Below is a small trained network, with its code and all its weights. Each question gives an input and a class and asks what happens when units are switched off, that is, made to give their printed mean instead of their output.

import numpy as np


def w(rows, s, z=0):
    codes = np.array(rows[::2]) - 128.0
    scale = np.full(codes.shape[1], s)
    scale[-1] = z or s
    return codes * scale


def f(y):
    return y / 2 * (1 + np.tanh(0.7978845608 * (y + 0.044715 * y**3)))


def log_softmax(a):
    a = a - a.max(-1, keepdims=True)
    return a - np.log(np.exp(a).sum(-1, keepdims=True))


def net(x, mask):
    res = np.array(x, float).reshape(1, 8) / 4 @ E
    y = f(res @ A[0][:, :-1].T + A[0][:, -1])
    res = res + np.where(mask, y, B[0][:, -1]) @ B[0][:, :-1]
    return log_softmax(res[-1] @ U[:, :-1].T + U[:, -1])


A, B = {}, {}
E = w([
[208,79,107],'x0',
[133,124,66],'x1',
[254,154,159],'x2',
[158,96,240],'x3',
[90,228,117],'x4',
[144,95,147],'x5',
[164,102,30],'x6',
[92,102,190],'x7',
],0.0076)
A[0] = w([
[122,164,70,192],'neuron 0',
[196,147,106,213],'neuron 1',
[105,76,180,208],'neuron 2',
[179,208,168,195],'neuron 3',
[145,226,100,206],'neuron 4',
[133,199,130,209],'neuron 5',
[147,115,124,124],'neuron 6',
[41,105,81,196],'neuron 7',
[142,9,131,254],'neuron 8',
],0.015,0.0054)
B[0] = w([
[102,129,61,210],'neuron 0',
[131,67,52,214],'neuron 1',
[216,157,191,214],'neuron 2',
[116,80,136,208],'neuron 3',
[53,106,137,223],'neuron 4',
[9,89,143,194],'neuron 5',
[209,136,110,138],'neuron 6',
[135,227,116,240],'neuron 7',
[203,144,133,255],'neuron 8',
],0.012,0.0097)
U = w([
[213,118,93,99],'0',
[83,227,42,66],'1',
[180,240,241,188],'2',
[123,16,1,4],'3',
[52,65,128,203],'4',
],0.0094,0.0014)

Each question gives the input, the list of numbers given to net, and the class t.
The units are the neurons (one row each of A and B). Each row of codes is followed by its name. A weight is (code - 128) times the scale printed after its matrix; where a second scale follows, it is the last column's (A, B and U).
mask holds one flag per neuron, in row order. A switched-off neuron (its flag False) gives its mean, the last column of its row in B, instead of its output. The means were averaged over made-up inputs and are rounded, as every weight is.
A unit's drop is (log p(t) with every unit on - log p(t) with that unit switched off) / (log p(t) with every unit on - log p(t) with every unit switched off).
The circuit of an input: a set's keep is (log p(t) with only the set's units on - log p(t) with every unit switched off) / (log p(t) with every unit on - log p(t) with every unit switched off). Starting from all 9 units, units are removed one at a time, each time the one whose removal leaves the highest keep (on an exact tie, the one counted first), for as long as the keep stays at least 0.8.
circuit, biggest first: the units of the circuit, biggest drop first
k most important neurons: the k neurons with the biggest drops, biggest first
drop when u is switched off: that unit's drop, to one decimal
input [-1,1,3,-6,2,7,-4,1], class 4: circuit, biggest first : [neuron 7; neuron 8; neuron 5]
input [-2,-7,3,6,-6,-3,7,6], class 2: circuit, biggest first : [neuron 2]
input [2,-6,6,4,-3,-3,1,-3], class 3: 4 most important neurons : [neuron 1; neuron 7; neuron 3; neuron 2]
input [-4,-8,1,2,-1,-4,4,-6], class 3: 2 most important neurons : [neuron 7; neuron 2]
input [-4,8,2,0,-7,-6,-6,0], class 2: circuit, biggest first : [neuron 1; neuron 0]
input [8,-4,-1,-8,6,-1,-7,0], class 4: circuit, biggest first : [neuron 5; neuron 4; neuron 8]
input [-7,7,8,6,0,8,-5,-4], class 4: circuit, biggest first : [neuron 3; neuron 8]
input [-3,1,-2,0,0,-6,3,7], class 2: 2 most important neurons : [neuron 1; neuron 0]
input [-1,8,-5,2,1,-1,8,-7], class 1: 2 most important neurons : [neuron 7; neuron 3]
input [6,-7,-4,1,-5,-3,5,-8], class 0: 2 most important neurons : [neuron 8; neuron 5]
input [6,7,-4,-8,-8,5,6,5], class 0: 2 most important neurons : [neuron 8; neuron 7]
input [0,6,0,-1,5,6,-7,-1], class 4: drop when neuron 7 is switched off : 0.1
input [7,-3,6,4,5,8,-2,2], class 0: drop when neuron 1 is switched off : 0.4
input [5,-2,-1,-3,-5,2,5,0], class 0: circuit, biggest first : [neuron 8]
input [-8,2,3,8,7,-7,-3,5], class 4: drop when neuron 5 is switched off : 0.2
